Below are the code and all the weights of a small trained network. Each question names an input and a class and asks about switching units off, where a switched-off unit gives its printed mean instead of its output.

import numpy as np


def w(rows, s, z=0):
    codes = np.array(rows[::2]) - 128.0
    scale = np.full(codes.shape[1], s)
    scale[-1] = z or s
    return codes * scale


def f(y):
    return np.maximum(y, 0)


def log_softmax(a):
    a = a - a.max(-1, keepdims=True)
    return a - np.log(np.exp(a).sum(-1, keepdims=True))


def net(x, mask):
    res = np.array(x, float).reshape(1, 2) / 4 @ E
    y = f(res @ A[0][:, :-1].T + A[0][:, -1])
    res = res + np.where(mask, y, B[0][:, -1]) @ B[0][:, :-1]
    return log_softmax(res[-1] @ U[:, :-1].T + U[:, -1])


A, B = {}, {}
E = w([
[7,135,17,112,105],'x0',
[168,69,112,66,116],'x1',
],0.021)
A[0] = w([
[147,125,129,192,154,81],'N1',
[152,73,119,70,135,68],'N2',
[61,91,80,123,33,130],'N3',
[187,158,113,248,220,254],'N4',
[154,191,181,180,167,75],'N5',
[62,185,181,210,131,171],'N6',
[193,94,181,86,167,172],'N7',
[115,49,88,11,93,114],'N8',
[236,113,189,139,201,164],'N9',
[65,206,106,192,157,96],'N10',
],0.014,0.0054)
B[0] = w([
[157,142,169,115,147,153],'N1',
[124,140,137,107,105,163],'N2',
[105,90,13,114,125,202],'N3',
[152,150,223,198,124,206],'N4',
[152,105,226,112,143,193],'N5',
[86,188,152,145,142,192],'N6',
[177,74,79,120,84,212],'N7',
[178,122,50,16,76,199],'N8',
[191,57,86,142,132,252],'N9',
[2,191,120,106,141,186],'N10',
],0.015,0.031)
U = w([
[181,172,247,222,206,162],'0',
[150,118,47,4,1,178],'1',
[71,237,255,185,169,3],'2',
[131,123,152,140,140,22],'3',
[121,93,152,122,215,40],'4',
[51,204,95,209,192,235],'5',
[252,76,188,244,106,223],'6',
],0.0097,0.0045)

Each question gives the input, the list of numbers given to net, and the class t.
The units are the neurons (one row each of A and B). Each row of codes is followed by its name. A weight is (code - 128) times the scale printed after its matrix; where a second scale follows, it is the last column's (A, B and U).
mask holds one flag per neuron, in row order. A switched-off neuron (its flag False) gives its mean, the last column of its row in B, instead of its output. The means were averaged over made-up inputs and are rounded, as every weight is.
A unit's drop is (log p(t) with every unit on - log p(t) with that unit switched off) / (log p(t) with every unit on - log p(t) with every unit switched off).
most important unit: the unit with the biggest drop
k most important neurons: the k neurons with the biggest drops, biggest first
drop of u: that unit's drop, to one decimal
input [-2,2], class 6: 3 most important neurons => [N8 N3 N10]
input [3,-7], class 2: most important unit => N9
input [-1,1], class 6: 2 most important neurons => [N8 N3]
input [-5,5], class 6: 2 most important neurons => [N3 N9]
input [-7,8], class 1: 2 most important neurons => [N7 N4]
input [-7,-8], class 0: 4 most important neurons => [N6 N4 N5 N8]
input [8,-3], class 5: 2 most important neurons => [N10 N7]
input [-3,-8], class 2: 2 most important neurons => [N10 N6]
input [7,-5], class 5: drop of N10 => 0.0
input [-6,-7], class 0: drop of N6 => 0.5
input [2,-5], class 2: drop of N9 => 0.2
